Here is a tiny trained network, its code and every weight. The questions are about switching its units off for an input and a class, where a switched-off unit gives its printed mean instead of its output.

import numpy as np


def w(rows, s, z=0):
    codes = np.array(rows[::2]) - 128.0
    scale = np.full(codes.shape[1], s)
    scale[-1] = z or s
    return codes * scale


def f(y):
    return y / 2 * (1 + np.tanh(0.7978845608 * (y + 0.044715 * y**3)))


def log_softmax(a):
    a = a - a.max(-1, keepdims=True)
    return a - np.log(np.exp(a).sum(-1, keepdims=True))


def net(x, mask):
    res = np.array(x, float).reshape(1, 6) / 4 @ E
    y = f(res @ A[0][:, :-1].T + A[0][:, -1])
    res = res + np.where(mask, y, B[0][:, -1]) @ B[0][:, :-1]
    return log_softmax(res[-1] @ U[:, :-1].T + U[:, -1])


A, B = {}, {}
E = w([
[66,136,86,42,71,183,172],'x0',
[40,103,153,124,239,115,143],'x1',
[131,128,130,129,125,130,128],'x2',
[148,176,94,194,173,190,224],'x3',
[197,102,39,72,202,107,127],'x4',
[108,164,93,133,159,254,17],'x5',
],0.006)
A[0] = w([
[183,144,153,245,179,88,97,79],'N1',
[56,158,197,202,70,153,161,49],'N2',
[65,151,87,55,101,182,210,55],'N3',
[50,101,153,135,229,134,162,137],'N4',
[134,125,118,127,122,72,169,36],'N5',
[191,125,34,64,200,106,157,67],'N6',
[133,113,142,87,123,81,77,84],'N7',
[149,156,91,206,180,207,251,23],'N8',
[117,134,94,165,155,233,54,2],'N9',
[81,126,131,74,137,80,71,56],'N10',
[113,100,151,91,123,108,69,8],'N11',
[226,140,110,163,32,167,132,72],'N12',
[135,107,147,140,100,46,243,24],'N13',
],0.013,0.007)
B[0] = w([
[92,49,88,40,117,188,124,242],'N1',
[140,57,144,229,163,158,66,219],'N2',
[106,58,111,37,140,179,116,211],'N3',
[185,175,76,156,113,165,203,246],'N4',
[222,126,171,89,205,110,91,151],'N5',
[112,80,164,238,151,181,96,241],'N6',
[112,143,133,135,51,162,105,179],'N7',
[162,139,153,106,3,57,99,250],'N8',
[115,208,173,103,206,102,76,214],'N9',
[216,154,116,126,71,104,117,172],'N10',
[248,74,167,75,107,89,97,142],'N11',
[195,157,86,147,142,125,213,223],'N12',
[99,231,143,97,174,152,67,254],'N13',
],0.024,0.0058)
U = w([
[128,216,159,91,192,149,82,115],'0',
[153,132,149,113,44,106,93,143],'1',
[121,87,145,216,151,183,91,96],'2',
[108,71,88,40,146,190,136,114],'3',
[111,155,109,126,128,163,133,252],'4',
[179,175,65,140,147,168,199,103],'5',
[2,141,87,150,108,46,174,110],'6',
[90,74,161,95,204,3,197,89],'7',
],0.0081,0.018)

Each question gives the input, the list of numbers given to net, and the class t.
The units are the neurons (one row each of A and B). Each row of codes is followed by its name. A weight is (code - 128) times the scale printed after its matrix; where a second scale follows, it is the last column's (A, B and U).
mask holds one flag per neuron, in row order. A switched-off neuron (its flag False) gives its mean, the last column of its row in B, instead of its output. The means were averaged over made-up inputs and are rounded, as every weight is.
A unit's drop is (log p(t) with every unit on - log p(t) with that unit switched off) / (log p(t) with every unit on - log p(t) with every unit switched off).
unit that matters most: the unit with the biggest drop
top k neurons: the k neurons with the biggest drops, biggest first
drop when u is switched off: that unit's drop, to one decimal
input [-8,5,-3,-2,-3,-5], class 3: unit that matters most : N1
input [7,7,3,4,7,-3], class 2: top 3 neurons : (N6; N1; N12)
input [-7,5,-1,5,-6,8], class 0: top 2 neurons : (N9; N6)
input [-4,-7,-2,2,1,7], class 0: top 2 neurons : (N9; N4)
input [2,-5,-3,4,-1,-6], class 0: top 2 neurons : (N13; N4)
input [-8,-7,-4,-1,-3,6], class 3: top 3 neurons : (N1; N4; N13)
input [6,-5,7,-6,5,-7], class 0: top 2 neurons : (N13; N5)
input [8,1,8,1,-3,-8], class 0: top 2 neurons : (N13; N1)
input [-8,-4,6,-5,1,6], class 3: top 3 neurons : (N1; N13; N8)
input [-6,1,3,-2,-7,-1], class 2: top 2 neurons : (N2; N3)
input [7,3,-7,7,5,3], class 1: top 2 neurons : (N8; N1)
input [-7,-1,-4,-5,2,3], class 3: drop when N4 is switched off : 0.0
input [-7,-6,3,1,-6,-5], class 3: drop when N9 is switched off : 0.1
input [-3,-1,4,-6,7,-5], class 2: drop when N6 is switched off : 1.2
input [-1,2,2,5,2,5], class 0: unit that matters most : N9
